Each row is followed by its group and then its class within the group.
[-22  -5   0  -9  -5   4  11   1   2 -20   3  13  42   9 -11  16   4   6
   5   7   0  -5 -24  17  35   4   6  -6   2  -2  -1  -5   7  31  -6  -2
   2   0  -8   6   0   2  14  -9   6  -9  -7 -10   1  22   5  -7 -10  18
   6 -29   1   4 -14   1  -2 -27  -1  -6  22  -9   7  -6   3  -7   7 -16
  14 -45   1   3]
LQ:ZT
[ -9 -17  -7  -6  -1   0  18  33  -3   2   1   3  16  -3 -18  30   7  -2
   9 -31  29 -10 -17  12  51   7  29  -2  15 -21   3 -11   1  31  -6 -12
  -7 -14 -29   6  12   8 -21 -13 -16  -6  15 -22  -2  17   1   6 -12  13
  14   4   7   7 -16 -33   4   2  -1  -1  35 -26   6 -10   0 -14   5   6
  41 -45   6  18]
MH:LJ
[-36  19   1  -3 -15  -2  31  52   4  -8  -4   2  25  14 -13  20  -3 -19
   7 -11   8   4 -16   6  25  12  18  -5   1   0  -1  15  34   9  -2   0
   7  -2 -28  17  -1  -7   6 -16   0  13   2   5  -4   5   9   5 -21   7
  -5 -21   8  15 -17  45  13  -5  15  -5  19 -12  -4 -19  60 -14   5 -13
  28 -20  -4  -7]
DN:Qb
[-51  13  -9   3  -3   2  42  66  20  -5   0  10  32  11   0  17 -13  -9
   6 -25   6 -15 -37  15  19  16  18   1   0   3   1  11  23  25  -2  16
  20   2 -38  41   8   8  10 -11   9   5   0   1  18   8   4   9 -23   1
   2 -17  15  25 -31  41   5  -4   9  -6  22 -14  11 -22  63 -31  -2 -14
  23 -28  -3   5]
DN:Qb
[-48  10   4  -6  -3   1  25  27   3  -9  -4   3  29  11 -26  12   1   4
  11  -1   1 -14 -28  15  60  14  30 -17  -1  18   8   8  41  21   7  -6
  12 -12 -30   7   3   4  13 -11  -9  -5   6   1  -1   3  11   6 -21   8
   9 -31  -1   7 -38  32  11 -17   3   7  41 -20   8 -25  57 -21   8  -9
  42 -49  -4 -10]
DN:Qb
[  2 -16   0  -6 -15  10  37  -5   9 -10  -5   0  77   4  -2   7   5  -1
  -3  -9   0  -3 -29  32 -18   0 -26   4  -1 -44  -7   4 -18  70 -13  17
   3   2 -66  14  -5   2  34   0  26  10 -22   2  -4  29  32  -1 -24 -22
  -5 -50  45  18  -6  55   3 -35   0 -14 -15 -11  16  -4   5 -18   4 -26
 -25 -19  -5  -1]
LQ:JF
[  6 -16  -2 -13   6  20  29  33  -2 -11  -1   2  33   2 -10   6   7   2
  -2 -32  23 -10 -21  17   9  -5 -12   8   0 -44 -16  -5 -18  53 -14   9
   1  -3 -45   8   5  18  -1  -2  19  -3 -10  -7  -7  33  12   5 -15  -8
   5 -16  31  20   6  20   5 -10  14 -17   5 -14  18   3  22 -22  -3 -18
  -1   0  -2  -1]
MH:Zc
[  4 -10  -5  -9  -2   0  10  17  -2  -8  -8 -10  31  -9 -12  12   4   0
   3 -30  17   2 -13   9  46   3  14   6  -1 -30   1  -1  -4  30 -15  -9
  -2  -1 -34  -1   3  14 -19  -5   3  -4   3  -3 -14  25  -4   0  -6   9
  22  10   5  17  -6 -22  -3  -3   2   0  17 -16   9  -5   7 -15  -6  -1
  14 -33   4  -6]
MH:LJ
[-35  -7  -5 -11  -4   9   8  35   3 -29  -5  29  54  -1 -14  30   7   4
   7  -3  20 -12 -37  23  60  10  28 -12  -1 -20  -1  -6  18  56  -9 -14
  -5  -6 -25   1   2   5  16 -19   1   3 -18 -17  -2  30  28   8 -18  28
   3 -37  14  15 -29 -10   1 -32   0   9  41 -14  16 -18 -21 -19  11 -24
  29 -61   4   2]
LQ:JF
[-12   1  -3 -11  -3   8  28  47   5 -12 -13  -3  35   7 -27  18  13  -7
   3 -32  16  -9 -25  25  39   3  19   5  -1 -35 -12  -1  -2  48 -10  -3
   6  -7 -41   8   2   7   2  -5   0 -12 -13 -12  -5  31  14   4 -13  14
  17 -16  24  16 -31  10   9 -12  10  -8  18 -16  17  -4  36 -17  -4 -11
   8 -32   5  -3]
MH:LJ
